Below is a small trained network, with its code and all its weights. Each question gives an input and a class and asks what happens when units are switched off, that is, made to give their printed mean instead of their output.

import numpy as np


def w(rows, s, z=0):
    codes = np.array(rows[::2]) - 128.0
    scale = np.full(codes.shape[1], s)
    scale[-1] = z or s
    return codes * scale


def norm(h):
    return h / np.sqrt((h * h).mean(-1, keepdims=True) + 1e-5)


def f(y):
    return y / 2 * (1 + np.tanh(0.7978845608 * (y + 0.044715 * y**3)))


def log_softmax(a):
    a = a - a.max(-1, keepdims=True)
    return a - np.log(np.exp(a).sum(-1, keepdims=True))


def net(x, mask):
    res = np.array(x, float).reshape(1, 5) / 4 @ E
    u = 0
    for l in range(2):
        y = f(norm(res) @ A[l][:, :-1].T + A[l][:, -1])
        res = res + np.where(mask[u : u + 10], y, B[l][:, -1]) @ B[l][:, :-1]
        u += 10
    return log_softmax(norm(res)[-1] @ U[:, :-1].T + U[:, -1])


A, B = {}, {}
E = w([
[121,11,174,116,101,132,135,203,110,172,146,50],'x0',
[207,195,142,32,124,137,71,89,174,229,66,98],'x1',
[140,90,146,84,254,147,147,164,106,100,189,39],'x2',
[134,95,141,59,145,138,99,191,145,212,97,47],'x3',
[12,224,10,115,154,123,84,212,181,174,20,162],'x4',
],0.0036)
A[0] = w([
[183,153,145,143,71,120,121,2,134,93,147,179,48],'L0N0',
[181,141,151,152,88,129,150,40,116,97,158,168,32],'L0N1',
[131,131,130,131,126,117,128,126,124,133,136,132,101],'L0N2',
[98,226,111,107,195,139,132,144,126,114,100,143,36],'L0N3',
[101,183,109,135,163,133,119,147,119,116,124,137,68],'L0N4',
[110,50,146,162,85,127,134,167,134,111,145,132,36],'L0N5',
[121,16,154,147,84,130,156,158,111,104,159,114,25],'L0N6',
[217,87,164,83,115,124,127,125,126,209,130,62,49],'L0N7',
[127,180,106,115,204,127,105,131,134,99,137,121,4],'L0N8',
[92,251,101,108,63,133,108,143,145,218,12,177,16],'L0N9',
],0.0098,0.0031)
B[0] = w([
[217,181,199,148,79,147,171,176,41,65,151,164,198],'L0N0',
[196,216,181,108,72,143,153,177,45,87,84,176,190],'L0N1',
[166,114,125,135,136,161,171,187,171,129,129,122,125],'L0N2',
[42,100,126,142,171,66,220,111,131,127,104,126,182],'L0N3',
[139,168,128,94,190,75,177,122,148,138,126,133,154],'L0N4',
[114,106,115,159,199,83,119,157,76,115,227,97,175],'L0N5',
[23,52,76,186,123,164,57,190,118,115,172,115,210],'L0N6',
[175,152,169,21,180,159,107,63,135,182,88,70,198],'L0N7',
[99,118,150,112,174,101,199,122,66,84,109,114,153],'L0N8',
[147,178,19,170,50,106,1,179,252,232,132,175,250],'L0N9',
],0.0096,0.012)
A[1] = w([
[100,107,139,140,157,97,228,52,171,95,103,139,23],'L1N0',
[130,65,147,147,78,173,151,67,185,101,104,146,67],'L1N1',
[198,185,149,111,101,191,84,88,177,132,126,156,52],'L1N2',
[180,86,159,97,133,147,155,95,168,143,124,89,73],'L1N3',
[189,131,174,157,61,190,172,87,129,29,119,180,5],'L1N4',
[161,84,174,61,136,187,134,48,164,134,83,75,50],'L1N5',
[150,101,161,93,130,160,115,4,141,142,117,102,37],'L1N6',
[117,107,164,138,116,127,166,81,140,135,137,146,106],'L1N7',
[140,58,133,131,90,161,166,108,185,62,92,125,72],'L1N8',
[160,126,154,145,66,165,152,102,87,90,98,153,48],'L1N9',
],0.011,0.0018)
B[1] = w([
[105,120,131,129,154,121,198,81,149,82,105,136,171],'L1N0',
[131,153,136,106,150,106,127,147,96,129,132,119,104],'L1N1',
[71,86,116,143,162,122,145,122,118,104,142,115,244],'L1N2',
[114,162,133,82,169,116,88,137,89,162,124,113,167],'L1N3',
[185,135,182,140,85,107,150,130,104,136,152,131,254],'L1N4',
[142,99,133,92,123,196,103,59,151,116,95,118,222],'L1N5',
[146,104,135,92,146,144,131,125,149,152,110,84,188],'L1N6',
[97,198,107,93,202,73,100,248,73,179,144,115,113],'L1N7',
[129,188,108,106,180,119,115,140,107,120,133,136,105],'L1N8',
[152,141,145,142,100,140,146,117,128,98,122,143,214],'L1N9',
],0.016,0.0059)
U = w([
[226,179,221,151,52,134,182,150,39,78,149,169,243],'0',
[50,26,109,191,153,155,92,171,82,92,225,94,42],'1',
[118,178,36,161,74,87,80,146,233,211,102,180,192],'2',
[54,147,111,125,207,66,255,96,141,91,89,147,7],'3',
[160,101,171,14,174,202,100,45,130,168,79,58,140],'4',
],0.0084,0.0011)

Each question gives the input, the list of numbers given to net, and the class t.
The units are the neurons (one row each of A and B). Each row of codes is followed by its name. A weight is (code - 128) times the scale printed after its matrix; where a second scale follows, it is the last column's (A, B and U).
mask holds one flag per neuron, layer by layer. A switched-off neuron (its flag False) gives its mean, the last column of its row in B, instead of its output. The means were averaged over made-up inputs and are rounded, as every weight is.
A unit's drop is (log p(t) with every unit on - log p(t) with that unit switched off) / (log p(t) with every unit on - log p(t) with every unit switched off).
The circuit of an input: a set's keep is (log p(t) with only the set's units on - log p(t) with every unit switched off) / (log p(t) with every unit on - log p(t) with every unit switched off). Starting from the 12 units with the biggest drops (on a tie, the unit counted first), units are removed one at a time, each time the one whose removal leaves the highest keep (on an exact tie, the one counted first), for as long as the keep stays at least 0.8.
circuit, biggest first: the units of the circuit, biggest drop first
top k neurons in layer l: the k neurons of layer l with the biggest drops, biggest first
drop when u is switched off: that unit's drop, to one decimal
input [3,7,-5,0,-7], class 4: top 2 neurons in layer 1 -> (L1N5; L1N6)
input [5,-2,1,8,1], class 4: top 2 neurons in layer 0 -> (L0N7; L0N9)
input [2,-7,-8,-5,2], class 0: circuit, biggest first -> (L0N9)
input [-6,6,7,-4,4], class 3: top 2 neurons in layer 0 -> (L0N3; L0N8)
input [8,-1,-1,4,-1], class 4: top 3 neurons in layer 0 -> (L0N7; L0N9; L0N0)
input [8,-2,-7,8,-6], class 4: top 2 neurons in layer 1 -> (L1N2; L1N5)
input [-2,4,-7,-5,0], class 0: top 3 neurons in layer 0 -> (L0N0; L0N1; L0N6)
input [-2,-6,-2,6,-7], class 1: top 2 neurons in layer 0 -> (L0N6; L0N5)
input [0,5,-8,-4,-1], class 0: top 3 neurons in layer 0 -> (L0N0; L0N1; L0N6)
input [3,-1,5,7,6], class 4: top 3 neurons in layer 0 -> (L0N9; L0N6; L0N5)
input [2,-4,-2,-3,-1], class 1: top 2 neurons in layer 0 -> (L0N6; L0N5)
input [3,-4,2,-2,7], class 3: drop when L0N3 is switched off -> 0.1
input [4,-3,7,-6,5], class 3: drop when L0N9 is switched off -> 0.3
input [-6,5,8,2,4], class 3: circuit, biggest first -> (L0N3)
input [2,-4,7,-6,4], class 3: drop when L0N9 is switched off -> 0.2
